Below is a small trained network, with its code and all its weights. Each question gives an input and a class and asks what happens when units are switched off, that is, made to give their printed mean instead of their output.

import numpy as np


def w(rows, s, z=0):
    codes = np.array(rows[::2]) - 128.0
    scale = np.full(codes.shape[1], s)
    scale[-1] = z or s
    return codes * scale


def norm(h):
    return h / np.sqrt((h * h).mean(-1, keepdims=True) + 1e-5)


def f(y):
    return np.maximum(y, 0)


def log_softmax(a):
    a = a - a.max(-1, keepdims=True)
    return a - np.log(np.exp(a).sum(-1, keepdims=True))


def net(x, mask):
    res = np.array(x, float).reshape(1, 7) / 4 @ E
    u = 0
    for l in range(2):
        y = f(norm(res) @ A[l][:, :-1].T + A[l][:, -1])
        res = res + np.where(mask[u : u + 4], y, B[l][:, -1]) @ B[l][:, :-1]
        u += 4
    return log_softmax(norm(res)[-1] @ U[:, :-1].T + U[:, -1])


A, B = {}, {}
E = w([
[107,149,111,131,56,254,68,150,60,162,129,207],'x0',
[123,145,55,78,115,67,138,169,111,119,127,46],'x1',
[144,113,73,138,153,106,95,190,124,201,126,135],'x2',
[128,154,124,91,119,122,107,135,200,130,113,107],'x3',
[251,94,116,159,158,157,138,99,175,195,50,85],'x4',
[200,78,26,116,84,109,208,67,114,189,125,193],'x5',
[180,154,180,165,227,27,124,77,131,144,250,92],'x6',
],0.0059)
A[0] = w([
[92,168,134,80,253,102,101,249,82,61,133,90,96],'0.n0',
[139,119,81,61,51,134,113,143,48,128,16,183,2],'0.n1',
[85,119,94,99,62,141,158,154,67,138,123,114,34],'0.n2',
[38,149,55,46,105,82,189,91,24,51,142,161,116],'0.n3',
],0.0046,0.00074)
B[0] = w([
[41,92,86,84,181,132,126,134,75,135,151,42,234],'0.n0',
[62,221,131,81,132,76,100,78,148,204,93,138,249],'0.n1',
[160,204,228,83,17,147,192,139,154,142,140,141,198],'0.n2',
[177,1,165,140,33,114,126,168,231,162,189,164,254],'0.n3',
],0.0083,0.0043)
A[1] = w([
[148,243,95,145,16,152,63,183,100,163,50,132,3],'1.n0',
[74,142,250,178,137,207,78,138,128,3,87,112,234],'1.n1',
[121,158,208,94,159,10,179,182,201,135,43,235,162],'1.n2',
[105,154,131,239,114,205,129,44,88,113,203,169,118],'1.n3',
],0.0046,0.00051)
B[1] = w([
[127,155,126,105,157,101,180,152,102,156,70,86,254],'1.n0',
[116,109,39,76,145,207,96,63,87,54,146,227,225],'1.n1',
[171,95,132,147,140,155,135,151,129,107,156,99,220],'1.n2',
[122,172,190,252,172,114,91,236,102,125,121,189,183],'1.n3',
],0.011,0.0042)
U = w([
[153,175,182,221,132,120,101,130,62,125,145,184,52],'0',
[251,121,88,162,161,90,159,63,159,139,110,118,249],'1',
[75,133,116,114,139,70,108,123,93,111,180,48,153],'2',
[99,115,117,88,141,206,99,77,85,65,146,165,128],'3',
[126,92,162,101,37,78,171,133,155,138,175,182,81],'4',
[108,206,117,78,84,149,172,135,97,190,41,134,119],'5',
],0.011,0.0018)

Each question gives the input, the list of numbers given to net, and the class t.
The units are the neurons (one row each of A and B). Each row of codes is followed by its name. A weight is (code - 128) times the scale printed after its matrix; where a second scale follows, it is the last column's (A, B and U).
mask holds one flag per neuron, layer by layer. A switched-off neuron (its flag False) gives its mean, the last column of its row in B, instead of its output. The means were averaged over made-up inputs and are rounded, as every weight is.
A unit's drop is (log p(t) with every unit on - log p(t) with that unit switched off) / (log p(t) with every unit on - log p(t) with every unit switched off).
The circuit of an input: a set's keep is (log p(t) with only the set's units on - log p(t) with every unit switched off) / (log p(t) with every unit on - log p(t) with every unit switched off). Starting from all 8 units, units are removed one at a time, each time the one whose removal leaves the highest keep (on an exact tie, the one counted first), for as long as the keep stays at least 0.8.
units of the circuit, in order: the units of the circuit, biggest drop first
top k neurons: the k neurons with the biggest drops, biggest first
k most important neurons of layer l: the k neurons of layer l with the biggest drops, biggest first
drop when u is switched off: that unit's drop, to one decimal
input [-6,-8,5,-4,-1,4,-5], class 1: units of the circuit, in order -> [1.n2 0.n3 0.n0]
input [2,1,-6,-5,8,-4,-3], class 3: top 2 neurons -> [1.n1 0.n2]
input [1,-1,-7,-8,-4,-6,7], class 3: 2 most important neurons of layer 0 -> [0.n0 0.n1]
input [-1,-1,-2,-2,1,-1,5], class 0: top 4 neurons -> [1.n3 0.n1 0.n3 1.n0]
input [4,6,-8,3,3,-2,3], class 3: units of the circuit, in order -> [0.n1 1.n1]
input [0,1,-8,-8,-2,1,8], class 0: units of the circuit, in order -> [1.n3]
input [6,2,-2,-3,-7,-1,2], class 4: 2 most important neurons of layer 0 -> [0.n3 0.n2]
input [-7,2,-6,2,4,-4,-5], class 3: units of the circuit, in order -> [1.n1 0.n1]
input [-3,7,-6,-8,-6,-3,-2], class 4: top 2 neurons -> [0.n3 0.n2]
input [4,-3,-3,5,-4,7,6], class 0: top 3 neurons -> [1.n3 0.n2 0.n1]
input [7,-7,-1,-6,1,7,-1], class 0: drop when 0.n1 is switched off -> -0.2
input [-4,-7,-2,-8,-6,-5,5], class 3: drop when 1.n1 is switched off -> 1.0
input [-3,5,-7,-2,-8,2,0], class 4: drop when 0.n3 is switched off -> 0.7
